Below is a small trained network, with its code and all its weights. Each question gives an input and a target symbol and asks what happens when units are switched off, that is, made to give their printed mean instead of their output.

import numpy as np


def w(rows, s, z=0):
    codes = np.array(rows[::2]) - 128.0
    scale = np.full(codes.shape[1], s)
    scale[-1] = z or s
    return codes * scale


def norm(h):
    return h / np.sqrt((h * h).mean(-1, keepdims=True) + 1e-5)


def f(y):
    return np.maximum(y, 0)


def softmax(a):
    e = np.exp(a - a.max(-1, keepdims=True))
    return e / e.sum(-1, keepdims=True)


def log_softmax(a):
    a = a - a.max(-1, keepdims=True)
    return a - np.log(np.exp(a).sum(-1, keepdims=True))


def net(x, mask):
    ids = ['βγδεζηθλμπστφψ'.index(c) for c in x.split()]
    T = len(ids)
    res = E[ids] + P[:T]
    q, k, v = (norm(res) @ M[0].T for M in (Q, K, V))
    z = softmax(np.where(np.tri(T) > 0, q @ k.T / 3**0.5, -1e9)) @ v
    res = res + np.where(mask[0], z, O[0][:, -1]) @ O[0][:, :-1]
    y = f(norm(res) @ A[0][:, :-1].T + A[0][:, -1])
    res = res + np.where(mask[1:13], y, B[0][:, -1]) @ B[0][:, :-1]
    return log_softmax(norm(res)[-1] @ U[:, :-1].T + U[:, -1])


Q, K, V, O, A, B = {}, {}, {}, {}, {}, {}
E = w([
[133,121,124,88],'β',
[143,130,132,98],'γ',
[40,63,2,60],'δ',
[127,148,83,135],'ε',
[124,145,115,120],'ζ',
[130,151,128,118],'η',
[122,147,121,100],'θ',
[128,134,106,126],'λ',
[136,138,109,91],'μ',
[131,125,124,135],'π',
[126,139,120,132],'σ',
[127,144,109,133],'τ',
[125,122,112,113],'φ',
[123,155,95,141],'ψ',
],0.036)
P = w([
[81,112,178,202],'0',
[225,127,128,169],'1',
[97,128,45,34],'2',
[254,125,148,138],'3',
[98,130,54,39],'4',
[248,122,151,141],'5',
[98,132,50,43],'6',
[243,118,155,144],'7',
[99,136,47,50],'8',
[235,115,155,152],'9',
[96,136,42,51],'10',
],0.0099)
Q[0] = w([
[146,73,126,189],'h0',
[10,105,29,100],'h0',
[197,40,167,158],'h0',
],0.013)
K[0] = w([
[187,85,37,144],'h0',
[16,120,211,249],'h0',
[233,88,78,120],'h0',
],0.013)
V[0] = w([
[90,252,198,157],'h0',
[159,194,158,60],'h0',
[160,132,235,191],'h0',
],0.014)
O[0] = w([
[95,251,174,71,186],'h0',
[81,104,225,107,146],'h0',
[226,179,158,43,1],'h0',
],0.012,0.0031)
A[0] = w([
[76,209,112,73,149],'n0',
[56,150,190,143,71],'n1',
[25,168,65,185,2],'n2',
[51,202,163,64,65],'n3',
[175,106,154,116,77],'n4',
[82,148,113,137,56],'n5',
[217,66,75,157,65],'n6',
[93,149,93,79,63],'n7',
[68,51,86,109,168],'n8',
[103,191,109,209,155],'n9',
[105,130,96,46,231],'n10',
[171,153,213,252,250],'n11',
],0.015,0.0057)
B[0] = w([
[133,88,146,89,249],'n0',
[87,111,103,183,157],'n1',
[149,106,185,148,186],'n2',
[80,131,84,155,211],'n3',
[122,81,103,98,138],'n4',
[157,156,154,144,141],'n5',
[87,177,122,122,202],'n6',
[152,101,122,141,177],'n7',
[154,190,184,122,254],'n8',
[123,99,121,78,181],'n9',
[137,83,140,203,241],'n10',
[168,104,3,166,214],'n11',
],0.017,0.0091)
U = w([
[59,95,130,206,108],'β',
[179,59,184,164,167],'γ',
[158,190,96,62,123],'δ',
[77,113,186,169,144],'ε',
[54,163,103,96,123],'ζ',
[92,115,64,67,35],'η',
[97,73,173,74,169],'θ',
[140,211,76,195,123],'λ',
[76,51,85,116,111],'μ',
[5,133,134,133,83],'π',
[227,151,128,95,100],'σ',
[103,196,164,92,230],'τ',
[197,27,96,109,54],'φ',
[153,168,196,183,254],'ψ',
],0.016,0.0067)

Each question gives the input, a string of symbols that net reads in full, and the target symbol t.
The units are the heads (3 rows each of Q, K, V and O) and the neurons (one row each of A and B). Each row of codes is followed by its name. A weight is (code - 128) times the scale printed after its matrix; where a second scale follows, it is the last column's (O, A, B and U).
mask holds one flag per unit, heads first, then neurons. A switched-off unit (its flag False) gives its mean, the last column of its rows in O or B, instead of its output. The means were averaged over made-up inputs and are rounded, as every weight is.
A unit's drop is (log p(t) with every unit on - log p(t) with that unit switched off) / (log p(t) with every unit on - log p(t) with every unit switched off).
The circuit of an input: a set's keep is (log p(t) with only the set's units on - log p(t) with every unit switched off) / (log p(t) with every unit on - log p(t) with every unit switched off). Starting from the 12 units with the biggest drops (on a tie, the unit counted first), units are removed one at a time, each time the one whose removal leaves the highest keep (on an exact tie, the one counted first), for as long as the keep stays at least 0.8.
units of the circuit, in order: the units of the circuit, biggest drop first
unit that matters most: the unit with the biggest drop
k most important neurons: the k neurons with the biggest drops, biggest first
drop when u is switched off: that unit's drop, to one decimal
input η γ φ σ δ λ σ λ λ θ, target β: unit that matters most	n1
input λ β β, target φ: units of the circuit, in order	h0; n10; n0; n11
input θ λ π π, target λ: 2 most important neurons	n6; n0
input γ λ ζ θ ψ ζ, target β: units of the circuit, in order	h0; n1
input η μ θ μ, target ψ: 2 most important neurons	n8; n0
input γ π η δ φ σ σ, target θ: units of the circuit, in order	n11; n0
input ε ζ λ θ β λ λ μ, target ψ: units of the circuit, in order	h0; n8; n0; n10
input ζ β β ψ σ β ε σ λ, target ζ: units of the circuit, in order	h0; n3; n8
input μ η ψ μ λ λ γ λ σ φ, target λ: 4 most important neurons	n0; n6; n8; n10
input λ θ σ γ β φ θ, target φ: 3 most important neurons	n10; n0; n6
input ζ θ σ θ σ σ τ, target ζ: 2 most important neurons	n3; n8
input θ λ θ γ θ σ ε η ψ σ φ, target π: 2 most important neurons	n3; n11
input θ ψ η ζ σ φ δ ψ σ, target π: drop when n5 is switched off	0.0
input σ ζ π γ σ, target δ: drop when h0 is switched off	1.7
input γ η λ, target θ: drop when n11 is switched off	0.5
input λ β δ λ φ, target φ: drop when n8 is switched off	0.1
input δ λ φ γ λ η λ φ, target λ: units of the circuit, in order	n6
